Below are the code and all the weights of a small trained network. Each question names an input and a target symbol and asks about switching units off, where a switched-off unit gives its printed mean instead of its output.

import numpy as np


def w(rows, s, z=0):
    codes = np.array(rows[::2]) - 128.0
    scale = np.full(codes.shape[1], s)
    scale[-1] = z or s
    return codes * scale


def norm(h):
    return h / np.sqrt((h * h).mean(-1, keepdims=True) + 1e-5)


def f(y):
    return y / 2 * (1 + np.tanh(0.7978845608 * (y + 0.044715 * y**3)))


def softmax(a):
    e = np.exp(a - a.max(-1, keepdims=True))
    return e / e.sum(-1, keepdims=True)


def log_softmax(a):
    a = a - a.max(-1, keepdims=True)
    return a - np.log(np.exp(a).sum(-1, keepdims=True))


def net(x, mask):
    ids = ['ΔΛΣΦαβεζηθμπτψω'.index(c) for c in x.split()]
    T = len(ids)
    res = E[ids] + P[:T]
    u = 0
    for l in range(2):
        q, k, v = (norm(res) @ M[l].T for M in (Q, K, V))
        z = softmax(np.where(np.tri(T) > 0, q @ k.T / 2**0.5, -1e9)) @ v
        res = res + np.where(mask[u], z, O[l][:, -1]) @ O[l][:, :-1]
        u += 1
        y = f(norm(res) @ A[l][:, :-1].T + A[l][:, -1])
        res = res + np.where(mask[u : u + 16], y, B[l][:, -1]) @ B[l][:, :-1]
        u += 16
    return log_softmax(norm(res)[-1] @ U[:, :-1].T + U[:, -1])


Q, K, V, O, A, B = {}, {}, {}, {}, {}, {}
E = w([
[93,125,98,156,74],'Δ',
[96,121,68,181,68],'Λ',
[83,117,207,117,154],'Σ',
[172,164,77,61,206],'Φ',
[4,204,142,160,72],'α',
[104,112,172,59,92],'β',
[141,105,161,86,177],'ε',
[102,163,188,132,140],'ζ',
[168,137,70,148,164],'η',
[96,121,165,135,171],'θ',
[95,144,151,208,193],'μ',
[171,113,136,100,167],'π',
[163,50,160,160,104],'τ',
[162,115,85,99,109],'ψ',
[123,108,70,166,99],'ω',
],0.017)
P = w([
[56,96,81,119,128],'0',
[66,56,53,79,113],'1',
[113,209,177,177,147],'2',
[66,39,31,50,107],'3',
[117,203,188,172,138],'4',
[68,23,22,32,103],'5',
[116,202,185,173,133],'6',
[64,15,17,26,97],'7',
[118,203,180,170,139],'8',
[62,4,4,14,89],'9',
],0.0035)
Q[0] = w([
[225,254,99,210,164],'L0H1',
[141,155,157,120,203],'L0H1',
],0.0074)
K[0] = w([
[45,254,8,128,187],'L0H1',
[82,183,170,105,218],'L0H1',
],0.0079)
V[0] = w([
[64,209,78,51,250],'L0H1',
[122,187,116,144,62],'L0H1',
],0.0024)
O[0] = w([
[75,252,203,103,199,249],'L0H1',
[111,130,199,152,86,2],'L0H1',
],0.0046,0.00042)
A[0] = w([
[196,221,141,201,172,55],'L0N1',
[158,2,123,200,148,101],'L0N2',
[244,119,209,93,168,48],'L0N3',
[134,98,114,179,201,127],'L0N4',
[147,130,111,122,158,122],'L0N5',
[184,108,116,177,165,139],'L0N6',
[208,117,146,32,158,252],'L0N7',
[164,132,184,107,64,72],'L0N8',
[189,93,30,135,67,125],'L0N9',
[103,188,157,118,88,186],'L0N10',
[98,236,102,100,137,140],'L0N11',
[122,158,180,91,188,147],'L0N12',
[117,149,158,74,123,136],'L0N13',
[87,192,195,133,59,109],'L0N14',
[164,152,121,184,196,114],'L0N15',
[78,32,209,184,158,179],'L0N16',
],0.0077,0.0022)
B[0] = w([
[153,152,39,143,145,177],'L0N1',
[193,115,79,92,122,178],'L0N2',
[70,74,160,190,102,156],'L0N3',
[112,47,87,69,130,186],'L0N4',
[89,112,144,142,165,141],'L0N5',
[133,104,42,40,109,159],'L0N6',
[94,100,126,208,164,249],'L0N7',
[149,102,93,127,159,125],'L0N8',
[75,160,152,148,254,254],'L0N9',
[189,123,30,57,95,173],'L0N10',
[136,126,67,36,63,179],'L0N11',
[169,144,136,170,195,213],'L0N12',
[111,130,82,144,169,162],'L0N13',
[109,126,106,97,125,194],'L0N14',
[175,130,45,113,109,182],'L0N15',
[213,150,62,78,210,246],'L0N16',
],0.0051,0.0035)
Q[1] = w([
[202,254,197,232,110],'L1H1',
[164,155,115,173,150],'L1H1',
],0.0099)
K[1] = w([
[87,250,119,199,169],'L1H1',
[156,164,98,145,163],'L1H1',
],0.014)
V[1] = w([
[255,137,133,180,138],'L1H1',
[90,74,137,22,71],'L1H1',
],0.0051)
O[1] = w([
[135,8,129,124,123,5],'L1H1',
[16,25,106,101,173,213],'L1H1',
],0.011,0.0024)
A[1] = w([
[75,205,112,85,96,63],'L1N1',
[101,111,254,114,126,149],'L1N2',
[48,113,182,158,46,233],'L1N3',
[171,98,67,192,202,112],'L1N4',
[131,210,218,122,162,146],'L1N5',
[75,92,82,195,156,144],'L1N6',
[106,216,134,156,194,143],'L1N7',
[123,93,38,200,150,48],'L1N8',
[106,117,227,95,124,191],'L1N9',
[104,144,169,102,122,2],'L1N10',
[65,140,104,113,38,82],'L1N11',
[88,36,102,69,121,108],'L1N12',
[157,170,85,225,111,104],'L1N13',
[131,158,150,6,165,147],'L1N14',
[168,42,145,151,132,154],'L1N15',
[77,109,143,143,87,216],'L1N16',
],0.0088,0.0025)
B[1] = w([
[151,118,136,168,145,172],'L1N1',
[62,229,82,149,152,128],'L1N2',
[156,48,118,109,206,167],'L1N3',
[114,146,187,159,76,255],'L1N4',
[121,117,132,76,90,168],'L1N5',
[158,135,135,91,67,215],'L1N6',
[121,52,152,107,128,241],'L1N7',
[115,175,158,108,109,204],'L1N8',
[59,255,67,124,119,133],'L1N9',
[166,194,128,125,121,111],'L1N10',
[172,105,170,204,163,162],'L1N11',
[155,82,118,104,100,196],'L1N12',
[87,119,96,108,105,183],'L1N13',
[173,122,120,171,74,196],'L1N14',
[188,128,80,162,77,142],'L1N15',
[158,163,93,93,194,152],'L1N16',
],0.0074,0.0057)
U = w([
[169,65,123,218,248,4],'Δ',
[98,95,62,246,93,13],'Λ',
[97,222,199,46,172,65],'Σ',
[220,143,90,70,236,9],'Φ',
[34,206,124,182,160,109],'α',
[42,74,103,47,182,176],'β',
[93,137,240,182,196,144],'ε',
[192,162,169,22,69,177],'ζ',
[151,185,10,91,81,81],'η',
[205,91,228,75,203,123],'θ',
[204,206,144,194,175,232],'μ',
[156,90,202,212,66,173],'π',
[187,14,101,116,79,246],'τ',
[73,76,243,78,62,98],'ψ',
[67,163,137,120,7,132],'ω',
],0.013,0.0023)

Each question gives the input, a string of symbols that net reads in full, and the target symbol t.
The units are the heads (2 rows each of Q, K, V and O) and the neurons (one row each of A and B). Each row of codes is followed by its name. A weight is (code - 128) times the scale printed after its matrix; where a second scale follows, it is the last column's (O, A, B and U).
mask holds one flag per unit, layer by layer, with each layer's heads first. A switched-off unit (its flag False) gives its mean, the last column of its rows in O or B, instead of its output. The means were averaged over made-up inputs and are rounded, as every weight is.
A unit's drop is (log p(t) with every unit on - log p(t) with that unit switched off) / (log p(t) with every unit on - log p(t) with every unit switched off).
The circuit of an input: a set's keep is (log p(t) with only the set's units on - log p(t) with every unit switched off) / (log p(t) with every unit on - log p(t) with every unit switched off). Starting from the 12 units with the biggest drops (on a tie, the unit counted first), units are removed one at a time, each time the one whose removal leaves the highest keep (on an exact tie, the one counted first), for as long as the keep stays at least 0.8.
units of the circuit, in order: the units of the circuit, biggest drop first
most important unit: the unit with the biggest drop
k most important neurons: the k neurons with the biggest drops, biggest first
top k neurons in layer l: the k neurons of layer l with the biggest drops, biggest first
input Φ Λ Σ Λ α μ Δ α α μ, target μ: most important unit : L1H1
input τ θ β η Λ π, target β: top 2 neurons in layer 0 : L0N9; L0N8
input μ τ η θ Φ α ζ Φ, target τ: units of the circuit, in order : L1H1; L0N16; L1N14
input ζ Δ Φ η β ζ, target β: 4 most important neurons : L0N10; L0N14; L0N9; L0N11
input ζ μ ψ η β ψ Σ ω, target β: units of the circuit, in order : L1H1; L0N9
input α π μ ζ ζ μ μ η, target η: 3 most important neurons : L0N6; L0N7; L0N16
input τ η α β η Φ, target β: units of the circuit, in order : L1H1; L0N16
input β θ τ ζ β Δ ω ψ, target β: units of the circuit, in order : L1H1; L0N9
input Σ η τ Σ, target τ: 2 most important neurons : L0N16; L1N15
input Λ ζ ε, target ε: top 3 neurons in layer 0 : L0N3; L0N12; L0N7
input η ω θ η β θ ψ ζ, target β: top 3 neurons in layer 0 : L0N14; L0N10; L0N9
input α η η ζ, target ζ: 3 most important neurons : L1N14; L0N10; L1N5
input β Φ α η θ τ ω ψ ε Σ, target τ: units of the circuit, in order : L0N16; L1N14; L0N9
input ζ β π μ Δ π, target β: units of the circuit, in order : L1H1
input ψ Δ ζ α Σ η Λ θ, target θ: 2 most important neurons : L0N16; L0N9
input τ ζ ζ η α η μ, target μ: 2 most important neurons : L0N1; L0N16
input μ ψ τ τ η ζ ζ, target ζ: 2 most important neurons : L1N5; L0N10
input Δ τ Φ η, target τ: top 2 neurons in layer 0 : L0N16; L0N2
input τ β ω ω ψ ω ω Δ Φ η, target β: units of the circuit, in order : L0N9; L1H1; L0N16
input μ μ Δ β Λ π μ Σ ε ψ, target β: units of the circuit, in order : L1H1
input τ η Λ μ ε Φ η ψ θ ε, target τ: 2 most important neurons : L1N15; L0N9
input π β ε, target ε: 2 most important neurons : L0N12; L0N3
input ψ π ψ ψ, target ψ: 3 most important neurons : L0N9; L0N7; L0N16
input ω ω Φ β Σ μ, target β: 2 most important neurons : L0N4; L0N9
input β π Σ α, target β: top 2 neurons in layer 0 : L0N9; L0N10
input ε μ Λ η π ζ β α Σ, target Σ: top 3 neurons in layer 1 : L1N5; L1N9; L1N2
